Here is a tiny trained network, its code and every weight. The questions are about switching its units off for an input and a class, where a switched-off unit gives its printed mean instead of its output.

import numpy as np


def w(rows, s, z=0):
    codes = np.array(rows[::2]) - 128.0
    scale = np.full(codes.shape[1], s)
    scale[-1] = z or s
    return codes * scale


def f(y):
    return np.maximum(y, 0)


def log_softmax(a):
    a = a - a.max(-1, keepdims=True)
    return a - np.log(np.exp(a).sum(-1, keepdims=True))


def net(x, mask):
    res = np.array(x, float).reshape(1, 3) / 4 @ E
    y = f(res @ A[0][:, :-1].T + A[0][:, -1])
    res = res + np.where(mask, y, B[0][:, -1]) @ B[0][:, :-1]
    return log_softmax(res[-1] @ U[:, :-1].T + U[:, -1])


A, B = {}, {}
E = w([
[150,87,153,116,174,95,221,107,128,218,167,73],'x0',
[224,143,246,113,147,41,101,178,128,168,79,11],'x1',
[189,193,84,130,136,196,150,49,128,130,143,70],'x2',
],0.012)
A[0] = w([
[119,145,123,150,126,119,134,135,140,132,134,123,53],'n1',
[140,122,76,130,152,197,200,9,128,165,183,129,132],'n2',
[94,159,31,134,122,250,132,94,129,68,140,180,135],'n3',
[165,148,162,148,135,129,128,119,122,136,117,103,182],'n4',
[71,100,130,140,130,122,135,152,133,128,137,171,86],'n5',
[104,109,122,138,114,121,127,140,131,133,133,146,58],'n6',
[126,155,128,146,103,131,138,140,132,126,145,119,12],'n7',
[111,113,136,149,128,120,136,133,121,114,127,134,9],'n8',
[103,134,53,130,99,233,101,92,129,117,156,172,116],'n9',
[97,67,133,159,119,101,132,161,123,118,153,164,92],'n10',
[118,134,117,122,122,144,105,126,140,116,136,143,4],'n11',
[175,132,139,146,131,100,133,112,138,155,148,77,59],'n12',
[120,173,116,149,81,150,71,143,132,22,91,156,73],'n13',
[22,52,121,139,122,125,138,153,133,120,133,212,200],'n14',
[124,136,117,127,130,116,122,124,124,118,130,125,22],'n15',
[116,121,125,111,130,144,118,117,137,142,110,127,19],'n16',
],0.014,0.0024)
B[0] = w([
[97,149,148,125,133,118,132,106,117,111,117,135,128],'n1',
[13,168,33,143,118,219,143,134,111,70,173,102,226],'n2',
[157,50,71,243,84,123,184,72,120,191,45,95,252],'n3',
[143,124,190,71,148,133,115,129,145,119,125,109,172],'n4',
[130,165,99,88,120,117,118,127,115,132,157,153,168],'n5',
[116,130,122,123,154,121,116,156,153,117,139,147,145],'n6',
[130,110,141,124,112,123,121,141,115,121,141,121,130],'n7',
[137,131,107,103,141,127,149,122,143,98,114,134,135],'n8',
[169,46,91,198,64,125,180,103,127,196,52,113,226],'n9',
[123,139,117,67,151,95,107,140,129,125,157,152,168],'n10',
[102,125,129,138,151,108,143,128,147,152,142,118,146],'n11',
[116,106,164,70,189,133,191,139,126,135,128,91,180],'n12',
[130,161,94,131,40,203,55,115,137,86,145,140,209],'n13',
[58,176,8,94,124,82,83,155,91,97,179,202,216],'n14',
[138,97,115,114,114,126,122,137,98,118,115,125,129],'n15',
[134,127,115,134,129,138,120,135,121,125,139,130,129],'n16',
],0.011,0.026)
U = w([
[190,89,212,100,164,55,166,127,143,161,95,104,163],'0',
[109,101,86,246,90,135,143,96,128,132,98,153,146],'1',
[150,108,147,224,153,121,157,123,165,132,150,194,30],'2',
[86,133,87,84,112,95,111,136,125,118,173,202,143],'3',
[95,131,130,105,160,177,178,115,132,123,167,92,140],'4',
[145,111,151,211,158,125,141,105,153,139,159,180,2],'5',
[179,161,185,106,102,146,68,129,150,87,101,127,142],'6',
],0.013,0.0096)

Each question gives the input, the list of numbers given to net, and the class t.
The units are the neurons (one row each of A and B). Each row of codes is followed by its name. A weight is (code - 128) times the scale printed after its matrix; where a second scale follows, it is the last column's (A, B and U).
mask holds one flag per neuron, in row order. A switched-off neuron (its flag False) gives its mean, the last column of its row in B, instead of its output. The means were averaged over made-up inputs and are rounded, as every weight is.
A unit's drop is (log p(t) with every unit on - log p(t) with that unit switched off) / (log p(t) with every unit on - log p(t) with every unit switched off).
The circuit of an input: a set's keep is (log p(t) with only the set's units on - log p(t) with every unit switched off) / (log p(t) with every unit on - log p(t) with every unit switched off). Starting from the 12 units with the biggest drops (on a tie, the unit counted first), units are removed one at a time, each time the one whose removal leaves the highest keep (on an exact tie, the one counted first), for as long as the keep stays at least 0.8.
units of the circuit, in order: the units of the circuit, biggest drop first
most important unit: the unit with the biggest drop
k most important neurons: the k neurons with the biggest drops, biggest first
drop of u: that unit's drop, to one decimal
input [-4,1,-2], class 3: 2 most important neurons => n3, n9
input [5,4,-3], class 0: most important unit => n2
input [1,-6,-5], class 3: 2 most important neurons => n14, n10
input [-4,2,0], class 6: 3 most important neurons => n3, n14, n9
input [5,-8,-5], class 3: 3 most important neurons => n14, n10, n5
input [-3,3,1], class 6: units of the circuit, in order => n3, n14
input [-3,2,-2], class 6: 2 most important neurons => n3, n14
input [3,0,1], class 4: 3 most important neurons => n3, n14, n9
input [7,2,-1], class 0: 3 most important neurons => n2, n14, n13
input [6,6,6], class 4: 2 most important neurons => n9, n3
input [1,1,1], class 4: 3 most important neurons => n3, n9, n14
input [7,8,7], class 0: drop of n14 => 0.2
input [2,2,-4], class 3: drop of n3 => 0.6
input [2,5,-8], class 0: drop of n2 => 0.5
input [-4,5,8], class 6: drop of n2 => 0.1
